Here is a tiny trained network, its code and every weight. The questions are about switching its units off for an input and a target symbol, where a switched-off unit gives its printed mean instead of its output.

import numpy as np


def w(rows, s, z=0):
    codes = np.array(rows[::2]) - 128.0
    scale = np.full(codes.shape[1], s)
    scale[-1] = z or s
    return codes * scale


def norm(h):
    return h / np.sqrt((h * h).mean(-1, keepdims=True) + 1e-5)


def f(y):
    return np.maximum(y, 0)


def softmax(a):
    e = np.exp(a - a.max(-1, keepdims=True))
    return e / e.sum(-1, keepdims=True)


def log_softmax(a):
    a = a - a.max(-1, keepdims=True)
    return a - np.log(np.exp(a).sum(-1, keepdims=True))


def net(x, mask):
    ids = ['Ξαβγηθ'.index(c) for c in x.split()]
    T = len(ids)
    res = E[ids] + P[:T]
    r = norm(res)
    for j in range(2):
        rows = slice(3 * j, 3 * j + 3)
        q, k, v = (r @ M[0][rows].T for M in (Q, K, V))
        z = softmax(np.where(np.tri(T) > 0, q @ k.T / 3**0.5, -1e9)) @ v
        o = O[0][rows]
        res = res + np.where(mask[j], z, o[:, -1]) @ o[:, :-1]
    y = f(norm(res) @ A[0][:, :-1].T + A[0][:, -1])
    res = res + np.where(mask[2:10], y, B[0][:, -1]) @ B[0][:, :-1]
    return log_softmax(norm(res)[-1] @ U[:, :-1].T + U[:, -1])


Q, K, V, O, A, B = {}, {}, {}, {}, {}, {}
E = w([
[143,135,130,56,151],'Ξ',
[94,3,149,164,113],'α',
[13,181,136,130,94],'β',
[170,109,35,80,180],'γ',
[212,106,135,146,92],'η',
[119,109,53,130,8],'θ',
],0.02)
P = w([
[1,6,148,205,50],'0',
[130,89,154,202,160],'1',
[149,117,145,113,135],'2',
[160,190,124,86,133],'3',
[152,227,112,75,132],'4',
[163,231,109,90,118],'5',
],0.0065)
Q[0] = w([
[135,216,66,51,96],'h1',
[85,171,72,79,53],'h1',
[159,82,128,61,254],'h1',
[98,79,188,137,134],'h2',
[188,117,76,133,191],'h2',
[126,89,172,140,185],'h2',
],0.014)
K[0] = w([
[219,145,69,43,119],'h1',
[163,181,129,3,144],'h1',
[191,223,73,253,46],'h1',
[137,88,112,174,144],'h2',
[75,75,166,90,130],'h2',
[101,62,149,153,147],'h2',
],0.014)
V[0] = w([
[167,160,147,213,141],'h1',
[151,89,100,125,95],'h1',
[133,101,204,91,77],'h1',
[144,146,195,21,145],'h2',
[120,114,254,142,152],'h2',
[91,155,182,140,241],'h2',
],0.0097)
O[0] = w([
[66,205,126,210,86,1],'h1',
[174,112,82,178,150,156],'h1',
[218,90,111,31,56,147],'h1',
[66,74,146,2,34,212],'h2',
[116,146,206,97,29,106],'h2',
[104,20,231,132,138,94],'h2',
],0.0074,0.0067)
A[0] = w([
[92,157,132,201,192,205],'n1',
[87,89,159,97,134,173],'n2',
[142,192,115,248,91,132],'n3',
[113,149,137,145,113,78],'n4',
[146,92,103,158,57,13],'n5',
[41,162,171,153,110,254],'n6',
[138,118,160,64,75,198],'n7',
[75,167,137,88,196,116],'n8',
],0.016,0.004)
B[0] = w([
[156,138,84,44,65,151],'n1',
[82,161,158,178,228,204],'n2',
[114,95,255,139,86,151],'n3',
[103,113,74,118,138,131],'n4',
[123,111,103,147,231,150],'n5',
[145,147,117,9,86,163],'n6',
[122,194,100,204,92,247],'n7',
[83,45,118,159,143,183],'n8',
],0.011,0.013)
U = w([
[117,190,172,156,171,137],'Ξ',
[94,1,136,142,164,93],'α',
[121,58,182,37,67,165],'β',
[190,96,37,85,165,33],'γ',
[229,103,213,128,124,255],'η',
[149,99,79,205,34,34],'θ',
],0.008,0.0024)

Each question gives the input, a string of symbols that net reads in full, and the target symbol t.
The units are the heads (3 rows each of Q, K, V and O) and the neurons (one row each of A and B). Each row of codes is followed by its name. A weight is (code - 128) times the scale printed after its matrix; where a second scale follows, it is the last column's (O, A, B and U).
mask holds one flag per unit, heads first, then neurons. A switched-off unit (its flag False) gives its mean, the last column of its rows in O or B, instead of its output. The means were averaged over made-up inputs and are rounded, as every weight is.
A unit's drop is (log p(t) with every unit on - log p(t) with that unit switched off) / (log p(t) with every unit on - log p(t) with every unit switched off).
The circuit of an input: a set's keep is (log p(t) with only the set's units on - log p(t) with every unit switched off) / (log p(t) with every unit on - log p(t) with every unit switched off). Starting from all 10 units, units are removed one at a time, each time the one whose removal leaves the highest keep (on an exact tie, the one counted first), for as long as the keep stays at least 0.8.
circuit, biggest first: the units of the circuit, biggest drop first
unit that matters most: the unit with the biggest drop
top k neurons: the k neurons with the biggest drops, biggest first
heads that matter: for each layer, one digit per head in row order, 1 if its drop is at least 0.15 and else 0, layers parted by /
drop when u is switched off: that unit's drop, to one decimal
input β η β Ξ, target θ: unit that matters most -> h1
input Ξ β γ, target α: circuit, biggest first -> (h1 n6 n7)
input Ξ Ξ θ Ξ θ θ, target γ: top 2 neurons -> (n5 n3)
input γ Ξ θ, target γ: circuit, biggest first -> (h2 n7)
input Ξ α Ξ β γ, target α: circuit, biggest first -> (h1 n8 n7)
input α Ξ β Ξ, target Ξ: circuit, biggest first -> (n7 n2 h2)
input η θ β, target β: heads that matter -> 01
input β β Ξ β α, target Ξ: circuit, biggest first -> (h1 n8 n2)
input β β η Ξ, target θ: circuit, biggest first -> (h1 n7 n2)
input Ξ γ β, target α: top 2 neurons -> (n8 n7)
input Ξ β β θ β, target γ: top 2 neurons -> (n7 n2)
input γ α Ξ, target α: drop when n7 is switched off -> 0.1
input θ γ Ξ β, target α: drop when n1 is switched off -> 0.1
input Ξ α β Ξ, target Ξ: drop when h2 is switched off -> 0.4
input Ξ η β, target θ: top neuron -> (n2)
